Here is a tiny trained network, its code and every weight. The questions are about switching its units off for an input and a class, where a switched-off unit gives its printed mean instead of its output.

import numpy as np


def w(rows, s, z=0):
    codes = np.array(rows[::2]) - 128.0
    scale = np.full(codes.shape[1], s)
    scale[-1] = z or s
    return codes * scale


def f(y):
    return y / 2 * (1 + np.tanh(0.7978845608 * (y + 0.044715 * y**3)))


def log_softmax(a):
    a = a - a.max(-1, keepdims=True)
    return a - np.log(np.exp(a).sum(-1, keepdims=True))


def net(x, mask):
    res = np.array(x, float).reshape(1, 3) / 4 @ E
    y = f(res @ A[0][:, :-1].T + A[0][:, -1])
    res = res + np.where(mask, y, B[0][:, -1]) @ B[0][:, :-1]
    return log_softmax(res[-1] @ U[:, :-1].T + U[:, -1])


A, B = {}, {}
E = w([
[118,10,154],'x0',
[145,115,20],'x1',
[33,132,145],'x2',
],0.013)
A[0] = w([
[99,136,164,80],'n1',
[106,68,148,213],'n2',
[98,136,94,110],'n3',
[6,157,126,210],'n4',
[127,85,69,220],'n5',
[80,161,164,110],'n6',
[124,58,161,210],'n7',
[136,153,156,248],'n8',
[130,191,105,126],'n9',
[145,172,138,144],'n10',
[132,169,113,191],'n11',
[173,141,95,239],'n12',
[189,148,201,224],'n13',
[108,92,108,132],'n14',
[137,83,82,151],'n15',
[79,133,78,178],'n16',
[139,122,153,87],'n17',
[201,127,106,180],'n18',
[110,117,133,139],'n19',
[221,118,192,175],'n20',
[129,203,83,39],'n21',
[163,180,149,66],'n22',
[178,17,101,146],'n23',
[46,153,141,149],'n24',
[68,157,195,121],'n25',
[99,71,84,181],'n26',
[111,170,184,253],'n27',
[59,166,171,79],'n28',
[124,130,190,147],'n29',
[119,61,162,198],'n30',
[137,200,93,89],'n31',
[120,161,103,98],'n32',
[165,128,171,176],'n33',
[152,123,165,101],'n34',
[138,205,153,129],'n35',
[141,90,88,156],'n36',
],0.019,0.0048)
B[0] = w([
[164,174,125,158],'n1',
[121,94,182,209],'n2',
[86,106,67,155],'n3',
[104,176,204,248],'n4',
[119,115,170,208],'n5',
[197,198,193,180],'n6',
[110,80,140,218],'n7',
[155,191,72,167],'n8',
[12,128,116,193],'n9',
[108,176,75,166],'n10',
[77,153,93,177],'n11',
[157,188,87,196],'n12',
[151,92,3,194],'n13',
[150,143,136,164],'n14',
[197,79,242,188],'n15',
[50,88,120,186],'n16',
[177,82,81,135],'n17',
[169,171,147,197],'n18',
[138,106,161,143],'n19',
[166,83,46,197],'n20',
[18,86,126,202],'n21',
[118,167,101,165],'n22',
[240,92,115,251],'n23',
[123,171,219,205],'n24',
[206,173,126,206],'n25',
[216,146,152,202],'n26',
[223,168,128,200],'n27',
[186,198,183,195],'n28',
[219,109,101,179],'n29',
[82,80,138,215],'n30',
[59,100,102,202],'n31',
[62,122,122,159],'n32',
[141,122,22,162],'n33',
[145,104,83,146],'n34',
[148,183,96,195],'n35',
[139,103,203,181],'n36',
],0.0079,0.016)
U = w([
[69,112,190,62],'0',
[199,227,196,108],'1',
[198,118,141,253],'2',
[165,9,43,82],'3',
[158,189,11,76],'4',
[45,104,103,234],'5',
[120,30,214,42],'6',
],0.012,0.007)

Each question gives the input, the list of numbers given to net, and the class t.
The units are the neurons (one row each of A and B). Each row of codes is followed by its name. A weight is (code - 128) times the scale printed after its matrix; where a second scale follows, it is the last column's (A, B and U).
mask holds one flag per neuron, in row order. A switched-off neuron (its flag False) gives its mean, the last column of its row in B, instead of its output. The means were averaged over made-up inputs and are rounded, as every weight is.
A unit's drop is (log p(t) with every unit on - log p(t) with that unit switched off) / (log p(t) with every unit on - log p(t) with every unit switched off).
The circuit of an input: a set's keep is (log p(t) with only the set's units on - log p(t) with every unit switched off) / (log p(t) with every unit on - log p(t) with every unit switched off). Starting from the 12 units with the biggest drops (on a tie, the unit counted first), units are removed one at a time, each time the one whose removal leaves the highest keep (on an exact tie, the one counted first), for as long as the keep stays at least 0.8.
circuit, biggest first: the units of the circuit, biggest drop first
unit that matters most: the unit with the biggest drop
top k neurons: the k neurons with the biggest drops, biggest first
drop when u is switched off: that unit's drop, to one decimal
input [7,0,-3], class 3: unit that matters most : n23
input [1,3,6], class 6: circuit, biggest first : n12, n35
input [-8,1,1], class 5: circuit, biggest first : n21, n9
input [-8,6,-6], class 5: top 3 neurons : n21, n9, n31
input [-8,2,7], class 5: top 2 neurons : n21, n9
input [7,2,-6], class 3: top 2 neurons : n23, n20
input [-7,5,-7], class 4: top 2 neurons : n12, n18
input [3,-1,0], class 3: top 2 neurons : n4, n24
input [8,-5,2], class 3: drop when n30 is switched off : 0.1
input [-7,-3,1], class 4: drop when n31 is switched off : 0.2
input [3,-7,-1], class 3: drop when n13 is switched off : 0.1
input [-2,-2,-3], class 4: drop when n14 is switched off : 0.0
